What each symbol does to the units:
Z449 * Z609
Z449 ! Z411
Z449 ~ Z38
Z449 % Z190
Z449 @ Z32
Z449 & Z200
Z620 * Z416
Z620 ! Z208
Z620 ~ Z332
Z620 % Z41
Z620 @ Z697
Z620 & Z590
Z50 * Z265
Z50 ! Z566
Z50 ~ Z885
Z50 % Z463
Z50 @ Z352
Z50 & Z330
Z676 * Z783
Z676 ! Z895
Z676 ~ Z709
Z676 % Z299
Z676 @ Z70
Z676 & Z868
Z690 * Z834
Z690 ! Z940
Z690 ~ Z777
Z690 % Z362
Z690 @ Z671
Z690 & Z947
Z795 * Z940
Z795 ! Z885
Z795 ~ Z567
Z795 % Z265
Z795 @ Z330
Z795 & Z362
Z589 * Z693
Z589 ! Z32
Z589 ~ Z200
Z589 % Z709
Z589 @ Z783
Z589 & Z819
Z41 * Z460
Z41 ! Z832
Z41 ~ Z70
Z41 % Z777
Z41 @ Z834
Z41 & Z620
Z44 * Z567
Z44 ! Z690
Z44 ~ Z697
Z44 % Z885
Z44 @ Z265
Z44 & Z940
Z978 * Z779
Z978 ! Z804
Z978 ~ Z66
Z978 % Z897
Z978 @ Z411
Z978 & Z38
Z267 * Z200
Z267 ! Z190
Z267 ~ Z609
Z267 % Z32
Z267 @ Z709
Z267 & Z693
Z897 * Z708
Z897 ! Z609
Z897 ~ Z504
Z897 % Z200
Z897 @ Z693
Z897 & Z978
Z165 * Z895
Z165 ! Z332
Z165 ~ Z125
Z165 % Z416
Z165 @ Z590
Z165 & Z299
Z125 * Z347
Z125 ! Z783
Z125 ~ Z819
Z125 % Z868
Z125 @ Z770
Z125 & Z802
Z463 * Z62
Z463 ! Z66
Z463 ~ Z671
Z463 % Z779
Z463 @ Z38
Z463 & Z50
Z347 * Z190
Z347 ! Z589
Z347 ~ Z411
Z347 % Z370
Z347 @ Z125
Z347 & Z32
Z700 * Z38
Z700 ! Z897
Z700 ~ Z779
Z700 % Z411
Z700 @ Z190
Z700 & Z609
Z895 * Z802
Z895 ! Z868
Z895 ~ Z347
Z895 % Z770
Z895 @ Z165
Z895 & Z434
Z32 * Z449
Z32 ! Z819
Z32 ~ Z700
Z32 % Z347
Z32 @ Z802
Z32 & Z267
Z38 * Z463
Z38 ! Z708
Z38 ~ Z566
Z38 % Z978
Z38 @ Z700
Z38 & Z352
Z411 * Z978
Z411 ! Z200
Z411 ~ Z708
Z411 % Z693
Z411 @ Z819
Z411 & Z700
Z832 * Z954
Z832 ! Z620
Z832 ~ Z165
Z832 % Z556
Z832 @ Z360
Z832 & Z208
Z885 * Z947
Z885 ! Z362
Z885 ~ Z834
Z885 % Z671
Z885 @ Z62
Z885 & Z44
Z693 * Z897
Z693 ! Z449
Z693 ~ Z804
Z693 % Z267
Z693 @ Z589
Z693 & Z411
Z208 * Z70
Z208 ! Z590
Z208 ~ Z299
Z208 % Z832
Z208 @ Z777
Z208 & Z460
Z947 * Z697
Z947 ! Z94
Z947 ~ Z41
Z947 % Z690
Z947 @ Z885
Z947 & Z567
Z865 * Z362
Z865 ! Z265
Z865 ~ Z940
Z865 % Z330
Z865 @ Z66
Z865 & Z671
Z62 * Z885
Z62 ! Z865
Z62 ~ Z690
Z62 % Z566
Z62 @ Z463
Z62 & Z265
Z709 * Z267
Z709 ! Z347
Z709 ~ Z449
Z709 % Z802
Z709 @ Z434
Z709 & Z589
Z504 * Z330
Z504 ! Z463
Z504 ~ Z265
Z504 % Z352
Z504 @ Z804
Z504 & Z66
Z352 * Z50
Z352 ! Z779
Z352 ~ Z62
Z352 % Z38
Z352 @ Z609
Z352 & Z504
Z416 * Z770
Z416 ! Z70
Z416 ~ Z868
Z416 % Z460
Z416 @ Z620
Z416 & Z165
Z330 * Z795
Z330 ! Z62
Z330 ~ Z44
Z330 % Z50
Z330 @ Z504
Z330 & Z865
Z940 * Z360
Z940 ! Z947
Z940 ~ Z556
Z940 % Z44
Z940 @ Z795
Z940 & Z94
Z954 * Z299
Z954 ! Z416
Z954 ~ Z895
Z954 % Z590
Z954 @ Z832
Z954 & Z70
Z819 * Z411
Z819 ! Z267
Z819 ~ Z897
Z819 % Z589
Z819 @ Z370
Z819 & Z190
Z460 * Z332
Z460 ! Z954
Z460 ~ Z676
Z460 % Z208
Z460 @ Z41
Z460 & Z416
Z609 * Z352
Z609 ! Z978
Z609 ~ Z463
Z609 % Z700
Z609 @ Z449
Z609 & Z804
Z566 * Z671
Z566 ! Z330
Z566 ~ Z362
Z566 % Z66
Z566 @ Z779
Z566 & Z62
Z434 * Z709
Z434 ! Z125
Z434 ~ Z32
Z434 % Z895
Z434 @ Z299
Z434 & Z783
Z590 * Z165
Z590 ! Z460
Z590 ~ Z770
Z590 % Z620
Z590 @ Z556
Z590 & Z954
Z671 * Z690
Z671 ! Z795
Z671 ~ Z94
Z671 % Z865
Z671 @ Z566
Z671 & Z885
Z200 * Z804
Z200 ! Z700
Z200 ~ Z352
Z200 % Z449
Z200 @ Z267
Z200 & Z897
Z804 * Z504
Z804 ! Z38
Z804 ~ Z50
Z804 % Z609
Z804 @ Z200
Z804 & Z708
Z70 * Z676
Z70 ! Z165
Z70 ~ Z434
Z70 % Z954
Z70 @ Z208
Z70 & Z332
Z94 * Z777
Z94 ! Z567
Z94 ~ Z832
Z94 % Z940
Z94 @ Z362
Z94 & Z834
Z567 * Z556
Z567 ! Z834
Z567 ~ Z620
Z567 % Z947
Z567 @ Z44
Z567 & Z360
Z779 * Z566
Z779 ! Z504
Z779 ~ Z865
Z779 % Z708
Z779 @ Z978
Z779 & Z463
Z332 * Z868
Z332 ! Z299
Z332 ~ Z783
Z332 % Z70
Z332 @ Z460
Z332 & Z770
Z802 * Z32
Z802 ! Z370
Z802 ~ Z190
Z802 % Z125
Z802 @ Z895
Z802 & Z709
Z697 * Z620
Z697 ! Z777
Z697 ~ Z460
Z697 % Z834
Z697 @ Z947
Z697 & Z556
Z265 * Z44
Z265 ! Z671
Z265 ~ Z947
Z265 % Z62
Z265 @ Z50
Z265 & Z795
Z370 * Z819
Z370 ! Z709
Z370 ~ Z693
Z370 % Z783
Z370 @ Z868
Z370 & Z347
Z360 * Z832
Z360 ! Z697
Z360 ~ Z590
Z360 % Z567
Z360 @ Z940
Z360 & Z777
Z66 * Z865
Z66 ! Z50
Z66 ~ Z795
Z66 % Z504
Z66 @ Z708
Z66 & Z566
Z299 * Z434
Z299 ! Z770
Z299 ~ Z802
Z299 % Z165
Z299 @ Z954
Z299 & Z676
Z362 * Z94
Z362 ! Z44
Z362 ~ Z360
Z362 % Z795
Z362 @ Z865
Z362 & Z690
Z556 * Z590
Z556 ! Z41
Z556 ~ Z416
Z556 % Z697
Z556 @ Z567
Z556 & Z832
Z190 * Z700
Z190 ! Z693
Z190 ~ Z978
Z190 % Z819
Z190 @ Z347
Z190 & Z449
Z770 * Z125
Z770 ! Z676
Z770 ~ Z370
Z770 % Z332
Z770 @ Z416
Z770 & Z895
Z783 * Z589
Z783 ! Z802
Z783 ~ Z267
Z783 % Z434
Z783 @ Z676
Z783 & Z370
Z708 * Z66
Z708 ! Z352
Z708 ~ Z330
Z708 % Z804
Z708 @ Z897
Z708 & Z779
Z777 * Z208
Z777 ! Z556
Z777 ~ Z954
Z777 % Z360
Z777 @ Z94
Z777 & Z41
Z834 * Z41
Z834 ! Z360
Z834 ~ Z208
Z834 % Z94
Z834 @ Z690
Z834 & Z697
Z868 * Z370
Z868 ! Z434
Z868 ~ Z589
Z868 % Z676
Z868 @ Z332
Z868 & Z125

The rows follow the links: the fewer symbols apart two units are, the more alike their rows tend to be.

Each row is also shifted at random along 2 hidden directions that mean nothing.

Some units, each with a row of numbers:
Z332: -4	-12	11	-39	-24	-60	-45	56	14	86	-81	65	-87	80	78	-10	22	98	73	80	-15	50	-78	-39	15	118	5	1	55	61	-37	-63	-11	-91	-1	-14	-24	57	31	76	-26	-14	46
Z777: -88	75	-4	-5	-83	-71	-140	-21	32	26	-51	184	-83	150	68	-143	-15	185	154	102	132	-14	-26	-23	89	120	-44	-46	30	-67	-32	-45	-5	64	-79	-71	61	-4	8	81	48	64	10
Z434: 55	-61	14	-40	4	-41	20	68	102	96	-43	-29	-95	-36	51	-75	-29	75	-31	2	-57	46	-87	-5	-45	76	9	3	4	68	-32	-50	-54	-132	32	11	-6	88	-31	23	-30	-63	37
Z954: -22	6	1	-17	-42	-59	-44	21	-156	31	-105	64	-23	137	102	230	134	-68	104	145	-20	71	-16	-93	48	88	33	37	103	40	-7	-49	71	-40	-20	6	-97	14	159	76	-17	29	57
Z897: 76	-24	70	-8	6	75	-89	3	55	-8	80	62	51	92	-71	-90	-44	58	111	-130	-72	-6	31	75	34	-94	65	-1	-66	26	3	38	55	-30	33	34	27	24	-65	-93	-42	-31	-12
Z690: -92	64	-31	27	-32	-6	-45	-70	-128	-80	-9	63	57	75	0	112	72	-74	67	63	102	-27	65	-33	70	4	-20	1	37	-85	25	13	58	124	-61	-19	-7	-69	77	32	41	89	-14
Z267: 97	-82	25	-3	63	58	110	46	-65	3	19	-138	59	-71	-26	216	60	-180	-94	-71	-167	43	24	-16	-72	-69	64	66	-4	94	20	17	46	-103	74	76	-98	21	56	-62	-79	-61	14
Z709: 76	-56	64	-51	-21	18	-99	66	99	92	-7	84	-61	129	23	-105	-31	135	136	-49	-86	56	-50	19	20	24	59	-3	-16	88	-27	-32	20	-124	52	23	1	87	-27	-14	-55	-72	23
Z566: -25	30	-38	42	24	39	45	-55	63	-69	86	-44	56	-119	-78	-128	-77	13	-87	-70	82	-67	37	61	-38	-85	-50	-28	-69	-93	18	58	-43	104	-26	-24	89	-69	-100	-46	31	9	-60
Z70: -21	-26	-13	-22	1	-58	76	33	-128	36	-99	-62	-36	-25	87	262	111	-141	-51	127	-51	72	-17	-104	-30	76	0	41	99	52	-5	-52	15	-69	10	19	-101	24	135	80	-7	-1	56
Z795: -59	64	-27	40	-17	18	-50	-66	-54	-82	36	64	66	53	-31	2	21	-11	51	9	100	-57	60	6	61	-29	-15	-13	-19	-96	22	37	30	134	-52	-18	40	-67	2	0	45	70	-30
Z41: -82	38	-43	1	-41	-89	-12	5	73	43	-63	37	-100	-31	62	-143	-24	124	-18	102	116	-10	-60	-24	0	116	-74	-33	26	-51	-29	-60	-85	44	-54	-67	65	1	-21	91	60	27	12
Z125: 63	-56	19	-32	8	-32	36	74	90	81	-40	-44	-96	-42	46	-61	-28	63	-44	-6	-78	47	-80	-9	-57	57	16	-2	10	80	-32	-49	-62	-126	40	16	-12	76	-25	19	-23	-79	25
Z208: -53	24	-4	-18	-46	-68	-63	6	-66	40	-88	90	-64	109	86	48	66	39	91	123	46	27	-30	-70	59	117	-13	6	71	-5	-19	-45	11	-3	-33	-27	-37	16	88	87	30	39	51
Z190: 95	-61	59	-20	31	58	-29	36	6	23	28	-5	27	61	-27	56	4	-26	46	-81	-140	40	2	25	-2	-69	74	41	-19	74	5	16	65	-98	59	52	-59	43	12	-59	-67	-49	14
Z819: 101	-75	38	-19	36	43	37	44	-31	20	11	-59	31	15	-10	139	41	-85	3	-57	-148	50	5	-5	-23	-51	69	40	9	94	6	-2	51	-110	68	73	-84	35	31	-49	-71	-67	18
Z947: -84	100	1	18	-74	-33	-197	-62	-10	-24	-21	236	-16	206	19	-134	5	161	224	71	135	-42	21	4	136	52	-15	-44	14	-91	-12	2	43	114	-84	-71	68	-36	-1	53	43	92	-3
Z783: 62	-58	67	-41	-10	-1	-89	61	-48	61	-50	73	-30	165	48	111	73	1	147	12	-121	84	-12	-41	49	32	83	29	51	100	-10	-40	82	-137	40	45	-94	77	71	6	-70	-39	59
Z779: 9	12	-12	29	27	59	34	-23	105	-44	100	-36	47	-100	-94	-154	-105	37	-71	-118	28	-63	31	94	-34	-98	-26	-21	-89	-42	17	61	-33	67	5	-4	80	-33	-117	-67	5	-14	-64
Z299: 13	-30	-16	-32	1	-57	84	60	-12	68	-74	-84	-80	-69	76	87	37	-45	-79	71	-37	61	-71	-59	-58	97	-4	16	63	58	-24	-71	-44	-93	25	9	-51	55	47	59	-9	-27	40
Z590: -54	17	-29	-14	-27	-77	-22	18	-16	53	-84	28	-81	33	90	24	40	42	28	124	45	20	-50	-60	14	122	-25	-4	70	2	-31	-57	-29	-12	-31	-30	-14	30	58	73	28	8	41

Where do the symbols, taken in turn from left to right, take each start?
Answer with the unit's name.
25	-15	33	-54	-55	-64	-111	61	164	126	-55	114	-147	98	87	-245	-67	261	116	35	10	44	-120	-2	26	125	-1	-37	10	53	-61	-68	-64	-96	-5	-38	51	96	-62	67	-3	-48	40
! ! % ~: Z370
99	-82	36	-20	33	37	39	49	-42	29	5	-64	24	16	-8	150	43	-105	-14	-43	-152	52	2	-10	-25	-40	69	51	15	104	8	12	49	-124	63	69	-90	49	41	-45	-69	-68	26
% @ ~: Z819
83	-70	27	-26	15	-14	52	73	168	87	10	-75	-78	-98	3	-165	-86	102	-87	-73	-71	30	-87	42	-84	14	20	-9	-48	79	-33	-23	-74	-121	56	7	22	84	-91	-20	-37	-109	2
& ~: Z700
76	-52	22	0	63	63	70	9	98	0	73	-102	21	-113	-81	-106	-87	-2	-105	-136	-74	-7	-4	72	-70	-102	21	-6	-80	31	-1	33	-36	-38	54	25	34	22	-98	-81	-37	-66	-41
@ % !: Z267
70	-56	62	-41	1	26	-61	56	-79	51	-45	32	-15	146	45	163	90	-36	112	10	-141	88	-18	-39	40	14	93	49	57	111	-4	-36	84	-139	53	59	-103	55	88	-8	-81	-39	53
@ % %: Z332
95	-56	49	-26	16	13	6	71	101	62	5	-37	-33	-26	-1	-61	-46	44	-19	-76	-110	45	-42	18	-44	-3	42	15	-18	90	-14	-17	-21	-117	56	29	-7	64	-43	-29	-57	-83	12
@ & @ %: Z676
-4	-2	-39	38	66	55	144	-37	-18	-94	82	-165	92	-201	-103	39	-31	-146	-198	-87	7	-62	55	37	-86	-128	-25	7	-55	-54	40	65	-20	77	7	28	17	-66	-50	-68	13	1	-56
& ! *: Z671
51	-38	-15	25	70	73	151	-22	-8	-59	87	-192	91	-206	-96	69	-26	-177	-194	-115	-61	-32	54	42	-96	-135	5	24	-63	2	32	57	-20	27	37	45	-8	-38	-47	-82	-15	-32	-41
@ *: Z38
46	-41	26	-47	0	-32	-7	68	9	84	-59	7	-69	38	55	48	29	24	30	38	-84	66	-59	-38	-15	64	25	17	41	85	-35	-55	-3	-122	35	20	-56	74	42	40	-42	-49	49
* @ * ~: Z693
-61	64	-7	-20	-86	-99	-134	11	157	85	-62	170	-150	95	80	-323	-85	311	121	83	138	-5	-91	-3	54	162	-52	-66	7	-26	-52	-71	-81	20	-61	-86	117	49	-70	99	59	16	19
! * !: Z165
-90	44	-55	17	-18	-59	36	-26	-102	-26	-53	1	-10	-29	55	108	64	-71	-43	127	85	-7	-2	-63	9	76	-46	-3	67	-58	5	-20	-7	83	-42	-25	-18	-38	73	68	54	66	11
% % %: Z940
59	-23	33	1	28	65	-1	-3	95	-28	90	-22	43	-33	-89	-125	-81	34	-9	-137	-35	-29	22	85	-13	-105	17	-5	-76	0	15	40	-13	-4	37	16	39	5	-98	-87	-32	-36	-42
* % @: Z897
-83	49	-71	42	4	-15	94	-69	-62	-80	27	-81	50	-131	-26	47	7	-99	-129	31	106	-67	40	-1	-31	-21	-65	-16	4	-99	24	32	-45	124	-43	-23	23	-89	0	5	60	54	-42
% * ~: Z556
-98	57	-46	24	-24	-38	5	-44	-105	-36	-34	22	6	-12	27	76	49	-39	-8	101	99	-19	27	-42	19	44	-48	-7	36	-79	11	2	-4	106	-55	-25	3	-56	58	58	56	74	-4
~ @ %: Z834
-29	38	-3	37	12	78	-8	-79	-204	-118	48	-1	156	68	-63	249	108	-203	40	-8	-3	-24	132	-8	62	-109	23	41	1	-56	52	67	124	113	-13	39	-62	-93	88	-49	-1	86	-29
* *: Z940
